[[ -4 -32 -26  19  34  -4 -20]
 [ -6  10   6 -38 -14 -13   5]
 [ -5  -5  -8  -6  35   0 -75]] Out: -8

[[-51  28 -14 -26]
 [-33 -13 -38  -8]
 [ 59 -25  25  28]] Out: 25

[[ 45  -9 -53  13   8 -12]
 [ 44  64 -21  11  34  37]
 [ 38  49  39 -10  42  58]] Out: 39

[[ 5  3 10 21  8  2  7]
 [ 5  5  5  8 17  2 21]
 [ 8 20 -1 23 63  3 23]] Out: -1

[[ 17 -12 -34  58]
 [  5  -2  -6  15]
 [  7 -19 -61  48]] Out: -61

[[-46  33 -13  64]
 [-15  67  20  36]
 [-61  34  -3  58]] Out: -3

[[ -3  11  -2 -63  -8   0]
 [ -1 -18  -4  14 -18  -2]
 [  0  -9   1   2  -7   3]] Out: 1

[[ 78  24  67  21]
 [-37  63 -23 -68]
 [ 51  78  14 -71]] Out: 14

[[ 66 -63 -11   7]
 [ 58 -14  47  33]
 [  1 -58 -67  60]] Out: -67
---
Q:
-47    7   13   -1
-57  -61   30    4
-10  -12   43    1
A: 43

Q:
-59  -37  -28  -35  -24   29
-36  -19   21  -40  -33    7
-56  -38  -30  -37  -20   25
A: -30

Q:
 52  -14   14  -14   42  -35
-66   -9  -29  -29   36   58
-17    8    1   -4  -13    3
A: 1

Q:
  1   -2    5  -67    5   49
 -2    5    2  -52    6   44
 -1   -3   -1   24    6  -13
A: -1

Q:
-10  -34   -5   26
-10  -42   28    9
 -9   45   78    3
A: 78

Q:
 -4   36  -37   22    1   16  -40
 57    7   25  -17  -11  -18   -5
 17    4   17    2  -27   60  -37
A: 17

Q:
-14   -1  -41   27   43
-11   -4   -5   10   -7
 26  -16  -15   16   63
A: -15
---
[[  2   1   6  -4  12]
 [-22 -78   2 -10  25]
 [-43  72  32  41  11]] ⇒ 2, 11

[ 45  32 -57 -36  15  50 -60] ⇒ 45, -60

[ 20 -57 -75  69  76  -5  17] ⇒ 20, 17

[[ 21  -9   9   6]
 [-15  41  -1  74]] ⇒ 21, 74

[[-58 -54  12 -26 -20]
 [-41 -33 -21  17   2]] ⇒ -58, 2

[[-26  44  15  63]
 [ 14  23 -29 -24]] ⇒ -26, -24

[ 14 -76  80  17 -49  65] ⇒ 14, 65

[[-29   8 -31  33]
 [ 44 -52 -63  37]] ⇒ -29, 37
---
Input:  -5  -19   72  -23
Output: -23, -5

Input:  35   44  -72   32  -27
Output: -27, 35

Input:  41  -43  -58   24  -33  -11
Output: -11, 41

Input:
 34  -72   -1    0   -4   -2
 27  -36  -10    5    5    2
 42  -78   -3    1    0   -2
Output: -2, 42

Input:  29   11  -74   18   -8  -34   13
Output: 13, 29

Input:
-14    4  -54   53
 73  -58  -35  -28
Output: 53, 73

Input:  -1   56   50  -79   52
Output: 52, -1
---
[[ 17  12  28   7  -3  79]
 [ 21 -48  66  46 -49 -19]] ans = 66

[[  7 -20  59  24  26]
 [ -7   1  52  12  36]
 [  9 -30  62  34  24]] ans = 52

[[ -9 -15 -80 -51  -3 -21]
 [  5  71 -19 -67 -40  -2]
 [  8  78  50 -10  18  67]] ans = -19

[[ 46  31 -79  -3  69 -50]
 [-11  11  15  16 -17 -45]] ans = 15

[[ 21 -19 -13  49  48]
 [ 34  47 -60  11 -38]
 [ 61 -21   2  39 -53]] ans = -60

[[-55 -11 -34   6  15  58  10]
 [-67  23   6   1 -16 -41 -37]
 [ 42  17   2  10  63  37  46]] ans = 6
---
[7 2 7 7] value 7
[-21 -20  -3 -29  -2  35] value -21
[ 182 -726  533  283] value 182
[-583    0   72 -931  703] value -583
[2967 2737 6714 7722 5412 8880 2405] value 2967
[844 732  79 909] value 844
---
Input:
[[ 73 -73 -19  -1 -28 -16]
 [-46  18  49  32 -15 -16]]
Output: -19

Input:
[[ 29  46 -74 -43 -67  14  39]
 [ 21  36 -71 -39 -72  16  45]
 [ 45  55 -74 -46 -53   9  24]]
Output: -74

Input: [ 45 -10 -67  21 -19  74 -12]
Output: -67

Input:
[[-44 -60   1 -42 -47 -40]
 [-47  11  16 -39 -36 -44]
 [-25 -17  68 -11  -8  26]]
Output: 1

Input: [ -4  19 -13  -6  79 -25 -44]
Output: -13

Input: [-26 -13 -76  53]
Output: -76
